Here is a tiny trained network, its code and every weight. The questions are about switching its units off for an input and a class, where a switched-off unit gives its printed mean instead of its output.

import numpy as np


def w(rows, s, z=0):
    codes = np.array(rows[::2]) - 128.0
    scale = np.full(codes.shape[1], s)
    scale[-1] = z or s
    return codes * scale


def f(y):
    return y / 2 * (1 + np.tanh(0.7978845608 * (y + 0.044715 * y**3)))


def log_softmax(a):
    a = a - a.max(-1, keepdims=True)
    return a - np.log(np.exp(a).sum(-1, keepdims=True))


def net(x, mask):
    res = np.array(x, float).reshape(1, 3) / 4 @ E
    y = f(res @ A[0][:, :-1].T + A[0][:, -1])
    res = res + np.where(mask, y, B[0][:, -1]) @ B[0][:, :-1]
    return log_softmax(res[-1] @ U[:, :-1].T + U[:, -1])


A, B = {}, {}
E = w([
[140,78,151,105,138,198,95,218,124,185],'x0',
[111,169,145,198,211,185,74,164,69,77],'x1',
[102,62,97,212,167,214,254,144,169,138],'x2',
],0.013)
A[0] = w([
[121,114,140,118,159,124,140,138,139,115,85],'N1',
[127,103,107,99,101,118,193,94,162,146,134],'N2',
[98,203,132,167,152,100,93,85,51,24,120],'N3',
[138,200,140,146,130,98,113,98,109,88,64],'N4',
[44,137,64,250,197,150,189,105,100,75,70],'N5',
[78,130,122,117,82,89,180,70,177,160,104],'N6',
[111,80,110,201,161,179,152,160,142,124,102],'N7',
[98,87,85,147,85,95,128,64,217,175,151],'N8',
[87,74,149,199,144,232,149,175,160,179,93],'N9',
[124,124,128,134,160,172,142,115,141,136,2],'N10',
[130,153,150,166,170,101,91,127,33,82,99],'N11',
[147,102,133,106,75,115,112,174,121,154,95],'N12',
[162,144,75,103,126,64,118,83,161,162,72],'N13',
[161,123,143,127,124,127,125,121,124,138,79],'N14',
[120,139,100,153,103,155,153,158,108,137,36],'N15',
[138,110,129,69,36,29,134,126,158,135,181],'N16',
[181,71,134,151,99,128,203,89,201,137,170],'N17',
[149,28,152,140,110,204,157,176,138,163,151],'N18',
[134,153,174,123,122,124,82,127,89,136,120],'N19',
[127,81,127,132,119,111,132,100,118,120,40],'N20',
[170,135,140,23,59,94,93,162,125,174,51],'N21',
[147,118,160,128,112,128,143,135,116,100,123],'N22',
[115,149,132,227,188,180,130,137,107,131,82],'N23',
[115,172,142,129,148,159,96,124,73,109,96],'N24',
[146,110,110,138,107,87,167,96,140,133,77],'N25',
[116,164,172,93,121,79,41,117,63,112,164],'N26',
[113,72,63,90,63,94,185,109,173,113,131],'N27',
[117,177,143,142,86,72,110,119,117,108,33],'N28',
],0.013,0.0073)
B[0] = w([
[144,107,114,137,121,134,132,111,110,156,128],'N1',
[97,153,99,104,153,117,81,163,149,145,197],'N2',
[111,114,121,190,114,55,161,103,235,91,220],'N3',
[118,128,127,177,73,83,160,124,147,71,176],'N4',
[80,6,148,58,162,140,134,138,59,181,233],'N5',
[131,149,104,37,148,132,53,118,159,164,205],'N6',
[117,196,91,178,125,147,180,132,52,86,209],'N7',
[105,132,91,81,139,145,69,156,159,177,210],'N8',
[136,238,85,195,90,158,186,157,55,123,235],'N9',
[127,168,135,129,112,100,151,135,103,124,141],'N10',
[88,111,110,96,63,78,115,115,200,111,193],'N11',
[115,126,96,87,131,103,139,127,78,162,162],'N12',
[100,95,178,127,149,141,145,63,149,163,185],'N13',
[134,117,94,125,109,130,139,114,125,148,126],'N14',
[140,147,130,132,124,117,131,122,107,108,139],'N15',
[145,46,157,44,158,123,69,126,173,157,252],'N16',
[49,161,93,130,131,145,58,136,148,77,218],'N17',
[125,188,104,144,151,205,149,150,94,79,222],'N18',
[173,110,101,116,35,125,100,150,137,166,176],'N19',
[156,125,134,104,140,107,83,126,117,94,130],'N20',
[138,43,155,74,133,176,129,135,52,155,222],'N21',
[121,126,125,131,114,145,134,122,137,141,127],'N22',
[109,40,122,87,138,140,119,134,127,134,204],'N23',
[97,116,97,107,90,89,71,137,196,134,171],'N24',
[132,144,138,82,123,128,68,145,150,156,168],'N25',
[229,110,171,133,15,146,136,157,122,151,243],'N26',
[121,170,104,80,147,118,46,166,160,134,219],'N27',
[168,154,139,172,87,149,180,164,139,110,172],'N28',
],0.011,0.021)
U = w([
[162,35,191,133,96,63,146,92,185,132,168],'0',
[72,160,102,59,203,116,45,112,201,183,104],'1',
[30,70,96,152,214,91,225,85,86,110,152],'2',
[176,225,142,207,65,62,168,105,180,82,34],'3',
[132,141,142,77,189,56,159,110,78,107,51],'4',
[53,139,49,87,173,166,105,182,75,145,254],'5',
[193,100,194,55,132,122,86,118,78,245,130],'6',
[57,167,79,160,238,185,234,121,2,124,98],'7',
],0.0088,0.0073)

Each question gives the input, the list of numbers given to net, and the class t.
The units are the neurons (one row each of A and B). Each row of codes is followed by its name. A weight is (code - 128) times the scale printed after its matrix; where a second scale follows, it is the last column's (A, B and U).
mask holds one flag per neuron, in row order. A switched-off neuron (its flag False) gives its mean, the last column of its row in B, instead of its output. The means were averaged over made-up inputs and are rounded, as every weight is.
A unit's drop is (log p(t) with every unit on - log p(t) with that unit switched off) / (log p(t) with every unit on - log p(t) with every unit switched off).
most important unit: the unit with the biggest drop
k most important neurons: the k neurons with the biggest drops, biggest first
drop of u: that unit's drop, to one decimal
input [0,5,-8], class 0: most important unit -> N9
input [-1,1,-1], class 3: 3 most important neurons -> [N5; N16; N21]
input [-3,0,-1], class 0: 3 most important neurons -> [N9; N7; N18]
input [-8,4,-8], class 3: 4 most important neurons -> [N5; N28; N4; N3]
input [7,-5,4], class 7: 2 most important neurons -> [N9; N18]
input [-7,7,-4], class 0: 4 most important neurons -> [N9; N5; N7; N18]
input [-8,-7,-6], class 6: 3 most important neurons -> [N26; N21; N28]
input [6,-6,7], class 7: 4 most important neurons -> [N9; N18; N7; N16]
input [-7,3,-7], class 3: 3 most important neurons -> [N5; N28; N4]
input [2,0,-6], class 6: drop of N21 -> 0.6
input [1,6,-6], class 3: drop of N5 -> 0.3
input [-2,-3,-7], class 6: drop of N21 -> 0.9
input [6,5,-3], class 6: drop of N16 -> -0.2
input [0,-2,-6], class 6: most important unit -> N21
